Below is a small trained network, with its code and all its weights. Each question gives an input and a class and asks what happens when units are switched off, that is, made to give their printed mean instead of their output.

import numpy as np


def w(rows, s, z=0):
    codes = np.array(rows[::2]) - 128.0
    scale = np.full(codes.shape[1], s)
    scale[-1] = z or s
    return codes * scale


def norm(h):
    return h / np.sqrt((h * h).mean(-1, keepdims=True) + 1e-5)


def f(y):
    return np.maximum(y, 0)


def log_softmax(a):
    a = a - a.max(-1, keepdims=True)
    return a - np.log(np.exp(a).sum(-1, keepdims=True))


def net(x, mask):
    res = np.array(x, float).reshape(1, 5) / 4 @ E
    u = 0
    for l in range(2):
        y = f(norm(res) @ A[l][:, :-1].T + A[l][:, -1])
        res = res + np.where(mask[u : u + 15], y, B[l][:, -1]) @ B[l][:, :-1]
        u += 15
    return log_softmax(norm(res)[-1] @ U[:, :-1].T + U[:, -1])


A, B = {}, {}
E = w([
[79,3,104,105],'x0',
[229,58,75,184],'x1',
[127,127,127,129],'x2',
[127,129,128,127],'x3',
[114,125,231,207],'x4',
],0.0063)
A[0] = w([
[197,127,123,159,165],'L0N0',
[73,90,173,169,3],'L0N1',
[216,176,62,236,110],'L0N2',
[90,113,185,243,172],'L0N3',
[7,105,158,84,65],'L0N4',
[73,108,183,233,214],'L0N5',
[70,24,112,133,99],'L0N6',
[86,36,140,125,228],'L0N7',
[102,71,100,166,49],'L0N8',
[56,45,137,94,113],'L0N9',
[58,148,98,191,121],'L0N10',
[98,1,121,126,36],'L0N11',
[71,176,156,83,193],'L0N12',
[127,207,127,136,174],'L0N13',
[142,66,150,83,162],'L0N14',
],0.0099,0.0037)
B[0] = w([
[143,110,111,90,203],'L0N0',
[38,160,174,108,162],'L0N1',
[155,143,175,77,249],'L0N2',
[115,61,167,112,243],'L0N3',
[168,194,172,76,219],'L0N4',
[142,162,236,149,253],'L0N5',
[82,105,127,160,212],'L0N6',
[104,111,85,74,235],'L0N7',
[140,109,123,140,157],'L0N8',
[191,217,164,1,214],'L0N9',
[140,135,151,117,154],'L0N10',
[102,77,131,188,203],'L0N11',
[69,120,59,155,237],'L0N12',
[124,90,100,203,220],'L0N13',
[106,119,67,141,181],'L0N14',
],0.0089,0.0058)
A[1] = w([
[154,123,152,145,49],'L1N0',
[133,171,124,109,119],'L1N1',
[133,116,85,82,142],'L1N2',
[123,188,4,156,101],'L1N3',
[42,251,120,125,86],'L1N4',
[79,115,193,172,3],'L1N5',
[161,165,123,67,89],'L1N6',
[90,123,212,175,46],'L1N7',
[172,215,157,70,98],'L1N8',
[115,190,124,109,193],'L1N9',
[165,66,188,213,155],'L1N10',
[79,204,136,108,39],'L1N11',
[168,159,141,53,95],'L1N12',
[148,76,128,47,87],'L1N13',
[195,160,177,63,123],'L1N14',
],0.012,0.0053)
B[1] = w([
[134,84,206,85,137],'L1N0',
[110,132,90,111,171],'L1N1',
[190,153,110,143,213],'L1N2',
[82,46,223,120,222],'L1N3',
[135,79,135,158,255],'L1N4',
[160,145,24,170,180],'L1N5',
[117,169,110,151,199],'L1N6',
[191,203,10,143,217],'L1N7',
[111,57,95,128,232],'L1N8',
[86,170,124,132,235],'L1N9',
[47,93,151,125,228],'L1N10',
[160,77,145,130,186],'L1N11',
[131,215,113,165,219],'L1N12',
[134,149,123,162,216],'L1N13',
[194,123,140,113,251],'L1N14',
],0.011,0.0058)
U = w([
[36,51,173,167,253],'0',
[83,192,106,253,84],'1',
[75,195,44,74,106],'2',
[69,195,218,87,131],'3',
[218,174,89,149,133],'4',
[202,100,239,153,38],'5',
[142,47,39,112,41],'6',
],0.023,0.0035)

Each question gives the input, the list of numbers given to net, and the class t.
The units are the neurons (one row each of A and B). Each row of codes is followed by its name. A weight is (code - 128) times the scale printed after its matrix; where a second scale follows, it is the last column's (A, B and U).
mask holds one flag per neuron, layer by layer. A switched-off neuron (its flag False) gives its mean, the last column of its row in B, instead of its output. The means were averaged over made-up inputs and are rounded, as every weight is.
A unit's drop is (log p(t) with every unit on - log p(t) with that unit switched off) / (log p(t) with every unit on - log p(t) with every unit switched off).
The circuit of an input: a set's keep is (log p(t) with only the set's units on - log p(t) with every unit switched off) / (log p(t) with every unit on - log p(t) with every unit switched off). Starting from the 12 units with the biggest drops (on a tie, the unit counted first), units are removed one at a time, each time the one whose removal leaves the highest keep (on an exact tie, the one counted first), for as long as the keep stays at least 0.8.
units of the circuit, in order: the units of the circuit, biggest drop first
k most important neurons: the k neurons with the biggest drops, biggest first
top k neurons in layer l: the k neurons of layer l with the biggest drops, biggest first
drop when u is switched off: that unit's drop, to one decimal
input [1,5,2,4,3], class 0: units of the circuit, in order	L1N10
input [-4,-7,-5,-1,1], class 1: units of the circuit, in order	L0N9, L0N13
input [1,-5,2,-4,0], class 2: top 2 neurons in layer 1	L1N3, L1N8
input [0,-7,5,-7,0], class 0: top 2 neurons in layer 1	L1N4, L1N7
input [0,3,-6,6,-7], class 4: 3 most important neurons	L0N12, L0N13, L1N2
input [-6,0,8,1,-1], class 0: 3 most important neurons	L0N9, L0N13, L0N5
input [6,0,0,2,-4], class 2: 2 most important neurons	L0N9, L0N13
input [-6,0,8,5,0], class 0: 2 most important neurons	L0N9, L0N13
input [-3,8,-3,1,2], class 5: 2 most important neurons	L0N9, L1N7
input [4,0,4,-2,-2], class 2: top 2 neurons in layer 0	L0N9, L0N7
input [-4,-4,-6,1,1], class 1: 2 most important neurons	L0N7, L1N7
input [8,-7,-6,8,-1], class 2: 2 most important neurons	L0N9, L1N3
input [-1,0,-7,-5,5], class 1: 3 most important neurons	L1N7, L0N9, L1N5
input [-5,-5,1,2,7], class 1: units of the circuit, in order	L1N7
input [0,-4,-4,3,-2], class 0: 2 most important neurons	L0N12, L1N3
input [6,-8,-1,-3,2], class 3: 3 most important neurons	L0N9, L0N4, L1N7
input [1,-2,-2,0,8], class 3: 2 most important neurons	L0N5, L0N3
input [-2,0,-6,-6,5], class 1: top 2 neurons in layer 0	L0N9, L0N4
input [-7,-2,5,-3,-8], class 0: drop when L1N3 is switched off	0.5
input [4,-3,1,8,2], class 3: units of the circuit, in order	L0N9
input [-8,-5,-4,-1,-7], class 0: drop when L1N3 is switched off	0.2
input [2,0,-4,2,0], class 2: drop when L0N9 is switched off	0.5
input [-3,-8,5,-6,1], class 1: drop when L0N7 is switched off	0.2
